Below are the code and all the weights of a small trained network. Each question names an input and a class and asks about switching units off, where a switched-off unit gives its printed mean instead of its output.

import numpy as np


def w(rows, s, z=0):
    codes = np.array(rows[::2]) - 128.0
    scale = np.full(codes.shape[1], s)
    scale[-1] = z or s
    return codes * scale


def f(y):
    return np.maximum(y, 0)


def log_softmax(a):
    a = a - a.max(-1, keepdims=True)
    return a - np.log(np.exp(a).sum(-1, keepdims=True))


def net(x, mask):
    res = np.array(x, float).reshape(1, 8) / 4 @ E
    y = f(res @ A[0][:, :-1].T + A[0][:, -1])
    res = res + np.where(mask, y, B[0][:, -1]) @ B[0][:, :-1]
    return log_softmax(res[-1] @ U[:, :-1].T + U[:, -1])


A, B = {}, {}
E = w([
[138,84,115,208,202,109,77,117,179,176,162,103],'x0',
[44,136,124,52,59,138,102,81,110,194,176,72],'x1',
[176,116,170,195,181,125,88,95,86,102,79,98],'x2',
[149,20,89,160,147,62,177,135,163,69,120,105],'x3',
[133,78,189,110,103,73,97,98,137,48,92,85],'x4',
[255,111,142,174,82,75,67,107,77,172,161,42],'x5',
[118,167,114,132,77,71,74,209,167,92,131,72],'x6',
[79,74,97,101,104,123,133,38,90,180,136,55],'x7',
],0.0091)
A[0] = w([
[78,115,73,108,117,154,176,74,94,198,151,110,150],'n1',
[153,81,121,151,161,142,156,110,114,163,128,124,67],'n2',
[171,102,177,134,127,125,153,74,62,80,74,125,146],'n3',
[179,123,116,98,35,105,151,146,93,162,185,114,76],'n4',
[164,153,136,167,162,152,70,92,102,200,154,141,118],'n5',
[116,187,117,80,56,111,101,172,128,111,133,101,187],'n6',
[153,120,136,155,131,112,104,118,100,132,127,96,95],'n7',
[151,88,130,158,126,73,64,110,123,137,134,25,202],'n8',
[108,109,103,127,135,109,140,143,158,145,145,128,125],'n9',
[181,112,165,116,130,124,138,81,94,96,97,121,170],'n10',
[169,211,148,157,123,145,79,149,67,147,100,134,199],'n11',
[98,145,143,109,148,157,154,136,129,117,113,175,2],'n12',
[156,88,120,166,123,87,62,124,131,134,134,8,152],'n13',
[198,140,117,208,188,118,135,209,174,73,108,197,193],'n14',
],0.012,0.0034)
B[0] = w([
[118,154,88,120,178,152,174,210,169,96,103,214,229],'n1',
[94,181,160,78,107,163,110,105,144,143,153,126,171],'n2',
[142,89,67,172,163,116,78,94,124,26,99,101,200],'n3',
[212,64,143,163,73,104,159,167,122,155,216,82,190],'n4',
[112,192,209,86,34,190,98,111,143,181,215,91,195],'n5',
[141,173,205,94,84,194,122,109,159,179,198,107,204],'n6',
[150,165,128,103,145,185,105,118,154,117,139,132,170],'n7',
[202,122,92,176,99,152,88,144,225,59,187,15,236],'n8',
[112,161,109,80,140,170,108,131,128,107,139,129,158],'n9',
[133,101,80,161,162,106,89,119,128,62,101,115,185],'n10',
[129,227,156,57,110,210,113,150,205,170,187,128,199],'n11',
[155,108,129,155,105,115,93,86,132,103,135,83,174],'n12',
[177,151,114,178,130,183,70,121,228,71,161,2,234],'n13',
[186,50,54,172,179,94,247,230,125,96,121,143,254],'n14',
],0.0098,0.017)
U = w([
[108,180,202,86,90,155,190,160,120,226,172,193,195],'0',
[120,9,108,184,155,17,181,84,2,104,40,158,64],'1',
[110,121,44,141,203,121,186,177,110,94,50,244,148],'2',
[221,107,87,168,128,152,146,159,153,112,165,73,208],'3',
[100,195,178,105,77,167,30,39,151,141,159,69,49],'4',
[128,144,119,204,98,85,134,113,73,208,91,107,2],'5',
],0.0078,0.0026)

Each question gives the input, the list of numbers given to net, and the class t.
The units are the neurons (one row each of A and B). Each row of codes is followed by its name. A weight is (code - 128) times the scale printed after its matrix; where a second scale follows, it is the last column's (A, B and U).
mask holds one flag per neuron, in row order. A switched-off neuron (its flag False) gives its mean, the last column of its row in B, instead of its output. The means were averaged over made-up inputs and are rounded, as every weight is.
A unit's drop is (log p(t) with every unit on - log p(t) with that unit switched off) / (log p(t) with every unit on - log p(t) with every unit switched off).
The circuit of an input: a set's keep is (log p(t) with only the set's units on - log p(t) with every unit switched off) / (log p(t) with every unit on - log p(t) with every unit switched off). Starting from the 12 units with the biggest drops (on a tie, the unit counted first), units are removed one at a time, each time the one whose removal leaves the highest keep (on an exact tie, the one counted first), for as long as the keep stays at least 0.8.
units of the circuit, in order: the units of the circuit, biggest drop first
unit that matters most: the unit with the biggest drop
top k neurons: the k neurons with the biggest drops, biggest first
drop of u: that unit's drop, to one decimal
input [-7,-2,1,6,-7,2,-2,6], class 2: units of the circuit, in order	(n8; n13; n1)
input [-5,4,-7,-6,2,-4,-1,-8], class 4: top 2 neurons	(n14; n12)
input [-4,-1,4,-6,-4,-4,-2,-2], class 0: units of the circuit, in order	(n13; n8)
input [-8,1,8,3,-5,-7,-3,-4], class 1: top 2 neurons	(n1; n12)
input [8,1,7,-6,-1,-7,-2,7], class 0: top 4 neurons	(n13; n1; n8; n3)
input [4,3,-5,-5,-3,-3,-4,5], class 0: top 3 neurons	(n14; n5; n3)
input [-3,-1,7,-1,-4,2,-1,7], class 4: top 2 neurons	(n14; n5)
input [-2,7,-5,5,2,0,-6,-3], class 0: units of the circuit, in order	(n8; n13)
input [-2,8,-5,-5,6,-5,-8,4], class 2: units of the circuit, in order	(n1)
input [-4,6,7,5,-7,5,-8,-2], class 4: top 3 neurons	(n14; n5; n2)
input [8,2,6,-7,-8,-3,-5,0], class 0: top 3 neurons	(n13; n8; n1)
input [6,4,2,-5,-3,-5,-5,3], class 0: top 2 neurons	(n1; n5)
input [3,-7,-3,-6,6,1,0,7], class 4: top 3 neurons	(n14; n1; n4)
input [8,-2,-6,-2,-5,7,-7,-5], class 0: unit that matters most	n5
input [-3,6,-7,4,6,-3,5,-3], class 0: top 3 neurons	(n13; n8; n3)
input [-7,7,-3,7,-6,-2,-6,0], class 2: top 2 neurons	(n1; n5)
input [-8,-2,4,8,-3,0,3,0], class 1: drop of n13	0.1
input [-3,-5,5,8,2,-4,-6,-8], class 1: drop of n1	0.2
input [-7,-2,1,-1,8,0,2,-1], class 4: drop of n10	-0.1
